Below is a small trained network, with its code and all its weights. Each question gives an input and a class and asks what happens when units are switched off, that is, made to give their printed mean instead of their output.

import numpy as np


def w(rows, s, z=0):
    codes = np.array(rows[::2]) - 128.0
    scale = np.full(codes.shape[1], s)
    scale[-1] = z or s
    return codes * scale


def norm(h):
    return h / np.sqrt((h * h).mean(-1, keepdims=True) + 1e-5)


def f(y):
    return y / 2 * (1 + np.tanh(0.7978845608 * (y + 0.044715 * y**3)))


def log_softmax(a):
    a = a - a.max(-1, keepdims=True)
    return a - np.log(np.exp(a).sum(-1, keepdims=True))


def net(x, mask):
    res = np.array(x, float).reshape(1, 5) / 4 @ E
    u = 0
    for l in range(2):
        y = f(norm(res) @ A[l][:, :-1].T + A[l][:, -1])
        res = res + np.where(mask[u : u + 11], y, B[l][:, -1]) @ B[l][:, :-1]
        u += 11
    return log_softmax(norm(res)[-1] @ U[:, :-1].T + U[:, -1])


A, B = {}, {}
E = w([
[253,179,221,160,173,75,171],'x0',
[152,166,68,195,191,183,67],'x1',
[97,50,108,179,188,20,121],'x2',
[111,136,159,185,82,131,97],'x3',
[77,157,112,182,143,149,232],'x4',
],0.0048)
A[0] = w([
[110,181,73,162,105,98,186,33],'L0N0',
[73,151,117,218,158,174,199,176],'L0N1',
[184,43,164,78,126,146,2,96],'L0N2',
[155,62,167,111,47,140,188,26],'L0N3',
[177,135,141,126,34,241,155,94],'L0N4',
[86,138,209,245,49,147,65,59],'L0N5',
[72,73,140,205,155,24,101,106],'L0N6',
[181,126,27,3,226,134,189,134],'L0N7',
[196,128,107,182,212,165,93,65],'L0N8',
[78,115,145,184,142,163,225,2],'L0N9',
[55,99,46,95,90,118,110,45],'L0N10',
],0.0063,0.0035)
B[0] = w([
[104,131,123,131,125,96,119,114],'L0N0',
[146,150,96,117,119,105,59,246],'L0N1',
[93,184,77,123,109,55,115,247],'L0N2',
[118,93,101,101,159,116,137,130],'L0N3',
[110,146,140,98,255,130,136,230],'L0N4',
[43,70,208,202,86,104,98,168],'L0N5',
[117,140,150,74,238,151,132,225],'L0N6',
[39,119,224,243,90,106,69,252],'L0N7',
[154,100,94,146,114,162,105,195],'L0N8',
[114,185,110,114,94,43,158,139],'L0N9',
[151,80,89,144,135,156,154,218],'L0N10',
],0.009,0.0029)
A[1] = w([
[205,178,218,131,171,55,88,145],'L1N0',
[81,189,79,225,141,133,255,84],'L1N1',
[130,232,60,143,102,43,156,135],'L1N2',
[110,115,161,57,67,114,195,108],'L1N3',
[160,162,79,231,169,161,96,117],'L1N4',
[47,67,98,92,177,167,79,222],'L1N5',
[68,96,222,197,90,128,119,1],'L1N6',
[103,110,57,174,85,193,140,101],'L1N7',
[107,67,182,62,107,63,225,83],'L1N8',
[114,235,190,75,45,238,110,135],'L1N9',
[252,120,161,205,125,104,205,65],'L1N10',
],0.0075,0.0056)
B[1] = w([
[77,139,76,146,75,154,193,224],'L1N0',
[133,152,83,142,83,50,61,141],'L1N1',
[161,166,163,72,83,108,102,156],'L1N2',
[153,80,131,143,172,159,2,140],'L1N3',
[106,82,197,27,121,142,94,190],'L1N4',
[177,171,153,155,86,133,198,254],'L1N5',
[41,125,233,151,87,162,139,136],'L1N6',
[173,45,121,99,119,145,137,151],'L1N7',
[162,136,130,126,160,214,16,162],'L1N8',
[120,67,89,192,199,18,156,176],'L1N9',
[142,21,32,134,41,176,182,150],'L1N10',
],0.0087,0.0079)
U = w([
[150,98,62,131,76,164,202,209],'0',
[127,200,82,103,95,49,85,104],'1',
[122,146,135,145,254,109,184,72],'2',
[75,118,174,189,111,134,127,91],'3',
[166,118,137,90,160,191,61,237],'4',
[126,193,173,74,107,164,176,5],'5',
],0.021,0.0024)

Each question gives the input, the list of numbers given to net, and the class t.
The units are the neurons (one row each of A and B). Each row of codes is followed by its name. A weight is (code - 128) times the scale printed after its matrix; where a second scale follows, it is the last column's (A, B and U).
mask holds one flag per neuron, layer by layer. A switched-off neuron (its flag False) gives its mean, the last column of its row in B, instead of its output. The means were averaged over made-up inputs and are rounded, as every weight is.
A unit's drop is (log p(t) with every unit on - log p(t) with that unit switched off) / (log p(t) with every unit on - log p(t) with every unit switched off).
The circuit of an input: a set's keep is (log p(t) with only the set's units on - log p(t) with every unit switched off) / (log p(t) with every unit on - log p(t) with every unit switched off). Starting from the 12 units with the biggest drops (on a tie, the unit counted first), units are removed one at a time, each time the one whose removal leaves the highest keep (on an exact tie, the one counted first), for as long as the keep stays at least 0.8.
circuit, biggest first: the units of the circuit, biggest drop first
unit that matters most: the unit with the biggest drop
top k neurons: the k neurons with the biggest drops, biggest first
top k neurons in layer l: the k neurons of layer l with the biggest drops, biggest first
input [-2,7,5,3,-8], class 1: circuit, biggest first => [L0N2]
input [-2,-3,-8,-4,8], class 1: top 3 neurons => [L1N1; L0N9; L0N6]
input [6,-7,6,4,-6], class 4: circuit, biggest first => [L1N8; L0N7]
input [2,-8,2,7,-6], class 4: top 3 neurons in layer 0 => [L0N7; L0N1; L0N3]
input [7,-5,6,6,-4], class 0: top 2 neurons in layer 0 => [L0N7; L0N4]
input [-4,5,-2,3,1], class 4: top 3 neurons in layer 1 => [L1N0; L1N4; L1N10]
input [-4,-5,5,-8,-7], class 3: top 2 neurons in layer 1 => [L1N1; L1N2]
input [-8,-6,3,3,-3], class 0: top 2 neurons in layer 1 => [L1N5; L1N4]
input [1,6,5,1,3], class 4: top 2 neurons => [L1N4; L0N8]
input [8,4,-1,-4,-7], class 0: top 2 neurons => [L1N10; L1N0]
input [-7,7,6,-7,8], class 1: top 3 neurons in layer 1 => [L1N1; L1N0; L1N10]
input [1,7,0,-6,-7], class 1: top 2 neurons in layer 0 => [L0N2; L0N10]
input [4,8,6,-6,4], class 4: top 2 neurons in layer 0 => [L0N8; L0N4]
input [-4,-5,8,4,4], class 2: unit that matters most => L0N6
input [6,-8,6,3,-6], class 4: top 3 neurons in layer 1 => [L1N8; L1N5; L1N9]
input [8,-3,3,0,-8], class 0: top 3 neurons => [L1N0; L1N10; L0N1]
input [6,1,-5,0,5], class 0: top 2 neurons in layer 0 => [L0N2; L0N6]
input [5,3,5,-4,-4], class 0: top 2 neurons => [L1N0; L0N4]
input [-6,0,-7,7,2], class 2: top 3 neurons => [L1N9; L0N4; L0N7]
input [-4,8,8,6,8], class 1: top 4 neurons in layer 0 => [L0N9; L0N4; L0N7; L0N1]
input [-4,6,3,-6,-5], class 3: top 3 neurons => [L0N7; L0N1; L1N8]
input [3,2,3,-3,3], class 5: circuit, biggest first => [L1N9; L1N4]
input [-3,-5,8,0,0], class 2: circuit, biggest first => [L0N6]
